Below are the code and all the weights of a small trained network. Each question names an input and a class and asks about switching units off, where a switched-off unit gives its printed mean instead of its output.

import numpy as np


def w(rows, s, z=0):
    codes = np.array(rows[::2]) - 128.0
    scale = np.full(codes.shape[1], s)
    scale[-1] = z or s
    return codes * scale


def norm(h):
    return h / np.sqrt((h * h).mean(-1, keepdims=True) + 1e-5)


def f(y):
    return np.maximum(y, 0)


def log_softmax(a):
    a = a - a.max(-1, keepdims=True)
    return a - np.log(np.exp(a).sum(-1, keepdims=True))


def net(x, mask):
    res = np.array(x, float).reshape(1, 7) / 4 @ E
    u = 0
    for l in range(2):
        y = f(norm(res) @ A[l][:, :-1].T + A[l][:, -1])
        res = res + np.where(mask[u : u + 10], y, B[l][:, -1]) @ B[l][:, :-1]
        u += 10
    return log_softmax(norm(res)[-1] @ U[:, :-1].T + U[:, -1])


A, B = {}, {}
E = w([
[69,7,207,192,42,103],'x0',
[65,181,113,182,143,78],'x1',
[128,130,130,125,126,130],'x2',
[126,128,128,126,129,132],'x3',
[181,136,144,245,143,186],'x4',
[184,147,48,154,2,89],'x5',
[125,129,128,127,128,130],'x6',
],0.0093)
A[0] = w([
[151,118,94,142,152,105,62],'L0N1',
[48,96,191,123,222,184,84],'L0N2',
[143,158,79,71,171,125,137],'L0N3',
[124,63,193,128,70,74,182],'L0N4',
[227,62,154,75,133,140,40],'L0N5',
[229,46,171,90,126,171,163],'L0N6',
[96,185,126,246,180,50,91],'L0N7',
[162,174,164,233,129,207,2],'L0N8',
[189,101,1,169,33,68,53],'L0N9',
[59,200,143,152,137,19,76],'L0N10',
],0.0083,0.0084)
B[0] = w([
[103,150,142,147,144,108,128],'L0N1',
[160,210,166,137,54,92,207],'L0N2',
[110,176,118,226,133,102,204],'L0N3',
[137,190,71,190,172,105,254],'L0N4',
[38,152,87,121,121,182,146],'L0N5',
[40,175,82,157,107,191,226],'L0N6',
[77,145,99,113,94,254,185],'L0N7',
[197,147,140,245,142,146,150],'L0N8',
[99,229,228,131,99,95,205],'L0N9',
[73,133,95,88,95,222,164],'L0N10',
],0.0095,0.0067)
A[1] = w([
[96,163,127,28,128,35,115],'L1N1',
[83,214,102,182,117,108,148],'L1N2',
[111,194,185,168,159,141,151],'L1N3',
[198,177,67,103,175,137,43],'L1N4',
[53,97,64,44,117,61,2],'L1N5',
[93,102,117,58,137,75,32],'L1N6',
[68,51,168,190,76,122,149],'L1N7',
[60,136,248,127,249,158,54],'L1N8',
[103,10,178,155,85,87,41],'L1N9',
[68,125,77,103,105,180,12],'L1N10',
],0.012,0.0041)
B[1] = w([
[172,96,154,221,136,164,164],'L1N1',
[113,54,188,56,155,136,252],'L1N2',
[151,51,118,117,120,103,206],'L1N3',
[53,99,102,126,149,40,152],'L1N4',
[190,134,125,242,138,208,148],'L1N5',
[196,100,127,191,135,139,134],'L1N6',
[152,192,53,36,218,115,170],'L1N7',
[148,175,100,132,4,87,167],'L1N8',
[157,165,81,83,234,71,136],'L1N9',
[117,86,150,141,138,206,148],'L1N10',
],0.012,0.017)
U = w([
[126,163,68,88,234,56,107],'0',
[144,218,182,122,6,69,69],'1',
[143,86,155,101,146,142,254],'2',
[147,81,150,107,149,138,233],'3',
[190,106,139,216,157,162,24],'4',
[44,166,91,107,106,205,32],'5',
],0.014,0.0061)

Each question gives the input, the list of numbers given to net, and the class t.
The units are the neurons (one row each of A and B). Each row of codes is followed by its name. A weight is (code - 128) times the scale printed after its matrix; where a second scale follows, it is the last column's (A, B and U).
mask holds one flag per neuron, layer by layer. A switched-off neuron (its flag False) gives its mean, the last column of its row in B, instead of its output. The means were averaged over made-up inputs and are rounded, as every weight is.
A unit's drop is (log p(t) with every unit on - log p(t) with that unit switched off) / (log p(t) with every unit on - log p(t) with every unit switched off).
The circuit of an input: a set's keep is (log p(t) with only the set's units on - log p(t) with every unit switched off) / (log p(t) with every unit on - log p(t) with every unit switched off). Starting from the 12 units with the biggest drops (on a tie, the unit counted first), units are removed one at a time, each time the one whose removal leaves the highest keep (on an exact tie, the one counted first), for as long as the keep stays at least 0.8.
circuit, biggest first: the units of the circuit, biggest drop first
top k neurons: the k neurons with the biggest drops, biggest first
top k neurons in layer l: the k neurons of layer l with the biggest drops, biggest first
input [8,5,5,-8,-6,8,-5], class 0: circuit, biggest first : (L1N7, L1N9)
input [8,-8,3,-3,-7,2,-2], class 0: top 2 neurons : (L1N7, L1N9)
input [4,3,-2,-1,2,-2,0], class 0: circuit, biggest first : (L1N7)
input [-5,-8,-5,-6,-3,-1,4], class 5: top 2 neurons : (L0N6, L0N5)
input [-1,7,-7,3,2,-5,1], class 5: top 2 neurons in layer 1 : (L1N8, L1N1)
input [-5,3,-8,5,-4,8,-6], class 1: top 2 neurons : (L0N9, L1N7)
input [3,-2,-6,-1,-7,5,-2], class 4: top 2 neurons in layer 0 : (L0N2, L0N3)
input [1,5,-5,1,-7,6,-6], class 4: top 2 neurons in layer 0 : (L0N2, L0N6)
input [-4,1,8,-5,8,8,8], class 1: top 4 neurons : (L0N9, L1N1, L1N5, L1N10)
input [5,-5,8,-3,2,4,2], class 0: circuit, biggest first : (L1N7, L0N2)
input [7,3,-6,-5,-7,3,-4], class 0: top 2 neurons in layer 1 : (L1N7, L1N9)
input [-3,8,8,7,6,6,2], class 5: top 2 neurons in layer 0 : (L0N7, L0N2)
input [2,4,4,-7,6,5,-7], class 2: top 3 neurons in layer 0 : (L0N2, L0N9, L0N3)
input [0,-8,-3,2,2,8,5], class 1: top 2 neurons : (L0N9, L0N7)
input [-7,-5,-4,6,4,-8,2], class 1: circuit, biggest first : (L1N8, L0N4, L1N2)
input [8,6,0,6,3,0,-5], class 0: circuit, biggest first : (L1N7)
input [-3,7,4,-1,6,4,-1], class 5: top 2 neurons : (L0N7, L1N1)
input [3,7,-2,2,-4,6,1], class 5: top 2 neurons in layer 0 : (L0N10, L0N2)
input [-3,7,-2,-8,1,4,-6], class 2: top 2 neurons in layer 0 : (L0N6, L0N4)
input [-3,-8,-4,-2,-8,-8,6], class 1: circuit, biggest first : (L1N8, L1N2)
input [5,7,0,3,-5,3,5], class 5: top 2 neurons in layer 1 : (L1N3, L1N7)
input [-5,0,0,3,-8,2,7], class 4: circuit, biggest first : (L1N1, L1N5)
input [-2,4,7,7,2,5,2], class 2: circuit, biggest first : (L1N2)
